Below is a small trained network, with its code and all its weights. Each question gives an input and a class and asks what happens when units are switched off, that is, made to give their printed mean instead of their output.

import numpy as np


def w(rows, s, z=0):
    codes = np.array(rows[::2]) - 128.0
    scale = np.full(codes.shape[1], s)
    scale[-1] = z or s
    return codes * scale


def norm(h):
    return h / np.sqrt((h * h).mean(-1, keepdims=True) + 1e-5)


def f(y):
    return y / 2 * (1 + np.tanh(0.7978845608 * (y + 0.044715 * y**3)))


def log_softmax(a):
    a = a - a.max(-1, keepdims=True)
    return a - np.log(np.exp(a).sum(-1, keepdims=True))


def net(x, mask):
    res = np.array(x, float).reshape(1, 8) / 4 @ E
    u = 0
    for l in range(2):
        y = f(norm(res) @ A[l][:, :-1].T + A[l][:, -1])
        res = res + np.where(mask[u : u + 16], y, B[l][:, -1]) @ B[l][:, :-1]
        u += 16
    return log_softmax(norm(res)[-1] @ U[:, :-1].T + U[:, -1])


A, B = {}, {}
E = w([
[128,171,122,170,46],'x0',
[128,126,130,129,128],'x1',
[128,128,127,127,127],'x2',
[245,140,164,131,114],'x3',
[130,129,124,125,126],'x4',
[134,131,118,122,124],'x5',
[126,127,130,130,129],'x6',
[112,90,166,55,68],'x7',
],0.011)
A[0] = w([
[62,142,111,185,165,125],'L0N0',
[145,136,108,196,89,103],'L0N1',
[185,126,159,129,175,124],'L0N2',
[68,94,162,62,75,113],'L0N3',
[116,84,156,66,200,173],'L0N4',
[186,122,254,81,95,1],'L0N5',
[127,162,98,149,126,82],'L0N6',
[146,115,117,126,142,106],'L0N7',
[224,133,150,182,157,130],'L0N8',
[170,96,102,121,133,96],'L0N9',
[148,173,141,98,176,153],'L0N10',
[112,155,73,166,182,108],'L0N11',
[146,123,152,171,111,99],'L0N12',
[122,113,135,126,112,89],'L0N13',
[102,151,118,171,45,151],'L0N14',
[171,135,152,157,90,87],'L0N15',
],0.012,0.004)
B[0] = w([
[210,91,76,103,94,223],'L0N0',
[100,204,54,108,77,182],'L0N1',
[120,80,217,172,182,192],'L0N2',
[36,169,170,154,194,254],'L0N3',
[229,239,94,48,151,254],'L0N4',
[179,46,5,116,77,231],'L0N5',
[121,145,87,113,89,142],'L0N6',
[144,112,146,135,137,128],'L0N7',
[80,188,190,163,191,246],'L0N8',
[86,91,107,164,168,137],'L0N9',
[132,77,158,122,146,163],'L0N10',
[155,60,99,93,115,211],'L0N11',
[134,167,103,105,126,140],'L0N12',
[98,124,123,119,118,123],'L0N13',
[187,135,247,173,59,225],'L0N14',
[107,193,58,105,134,171],'L0N15',
],0.014,0.0056)
A[1] = w([
[138,250,126,147,91,64],'L1N0',
[158,189,124,99,168,69],'L1N1',
[140,108,67,171,53,20],'L1N2',
[88,134,135,136,31,153],'L1N3',
[149,129,145,109,124,125],'L1N4',
[174,155,84,84,48,122],'L1N5',
[147,35,142,171,52,108],'L1N6',
[73,96,160,156,103,90],'L1N7',
[76,148,160,154,34,22],'L1N8',
[190,25,93,80,119,3],'L1N9',
[67,127,219,156,143,49],'L1N10',
[118,129,141,128,154,87],'L1N11',
[134,128,171,202,138,133],'L1N12',
[221,119,166,97,77,92],'L1N13',
[72,123,190,53,125,110],'L1N14',
[182,154,113,108,136,90],'L1N15',
],0.014,0.0033)
B[1] = w([
[69,150,93,49,131,223],'L1N0',
[102,144,139,163,88,196],'L1N1',
[120,148,160,232,113,203],'L1N2',
[162,103,145,181,134,206],'L1N3',
[130,124,109,135,119,140],'L1N4',
[157,113,150,206,194,254],'L1N5',
[79,192,128,196,103,197],'L1N6',
[117,111,141,117,78,139],'L1N7',
[149,81,142,53,136,193],'L1N8',
[125,107,95,2,119,235],'L1N9',
[187,70,111,115,108,185],'L1N10',
[168,146,124,147,125,132],'L1N11',
[123,146,150,96,121,169],'L1N12',
[104,87,68,162,124,212],'L1N13',
[104,189,133,153,113,166],'L1N14',
[81,83,130,128,95,183],'L1N15',
],0.026,0.0078)
U = w([
[141,53,33,65,152,166],'0',
[49,235,119,99,119,198],'1',
[108,107,98,250,85,225],'2',
[136,77,210,98,27,5],'3',
[190,124,200,137,216,19],'4',
],0.016,0.0027)

Each question gives the input, the list of numbers given to net, and the class t.
The units are the neurons (one row each of A and B). Each row of codes is followed by its name. A weight is (code - 128) times the scale printed after its matrix; where a second scale follows, it is the last column's (A, B and U).
mask holds one flag per neuron, layer by layer. A switched-off neuron (its flag False) gives its mean, the last column of its row in B, instead of its output. The means were averaged over made-up inputs and are rounded, as every weight is.
A unit's drop is (log p(t) with every unit on - log p(t) with that unit switched off) / (log p(t) with every unit on - log p(t) with every unit switched off).
most important unit: the unit with the biggest drop
k most important neurons: the k neurons with the biggest drops, biggest first
k most important neurons of layer l: the k neurons of layer l with the biggest drops, biggest first
drop when u is switched off: that unit's drop, to one decimal
input [1,-4,5,8,-5,-4,1,8], class 2: 2 most important neurons of layer 1 -> (L1N6 L1N2)
input [-3,-3,-3,0,-2,-3,1,6], class 1: most important unit -> L0N3
input [-6,-8,6,1,-2,-5,7,-4], class 4: 2 most important neurons -> (L0N5 L0N2)
input [1,-1,-6,5,-1,-4,3,5], class 2: 4 most important neurons -> (L0N5 L1N2 L1N6 L0N4)
input [0,6,-3,3,-5,-4,-4,-6], class 4: 2 most important neurons -> (L0N2 L0N4)
input [0,-5,-5,4,-2,8,-7,8], class 0: 4 most important neurons -> (L0N5 L1N9 L0N14 L0N1)
input [1,-1,6,6,3,-3,1,6], class 2: 3 most important neurons -> (L1N2 L1N6 L0N4)
input [1,8,-1,7,0,-2,-3,4], class 2: 2 most important neurons of layer 1 -> (L1N2 L1N6)
input [0,-8,7,1,4,-3,-3,-7], class 4: 2 most important neurons -> (L0N4 L0N8)
input [6,3,-6,0,0,3,-6,1], class 3: 4 most important neurons of layer 0 -> (L0N14 L0N5 L0N4 L0N0)
input [3,4,-7,5,8,-8,-6,0], class 1: 4 most important neurons -> (L0N8 L1N0 L0N0 L0N11)
input [1,1,-5,3,-2,-7,-5,4], class 2: 4 most important neurons -> (L0N5 L1N2 L0N4 L1N6)
input [0,7,3,-2,5,-4,4,0], class 0: 2 most important neurons -> (L0N0 L0N8)
input [-1,2,1,8,4,5,-5,7], class 0: 2 most important neurons -> (L1N9 L0N5)
input [7,-6,7,-2,-8,-8,6,3], class 3: most important unit -> L0N14
input [8,-2,-4,-1,6,-7,1,3], class 3: 2 most important neurons -> (L0N14 L1N8)
input [6,4,8,-2,7,7,-1,2], class 3: 3 most important neurons of layer 0 -> (L0N14 L0N4 L0N5)
input [0,1,-8,3,1,1,7,4], class 0: drop when L0N14 is switched off -> 1.2
input [-2,4,5,4,-8,7,2,-1], class 4: drop when L0N8 is switched off -> 1.4
input [-7,-5,-4,3,-6,8,1,-1], class 4: drop when L0N2 is switched off -> 0.3
input [5,1,-8,-6,6,-5,4,8], class 3: most important unit -> L1N10
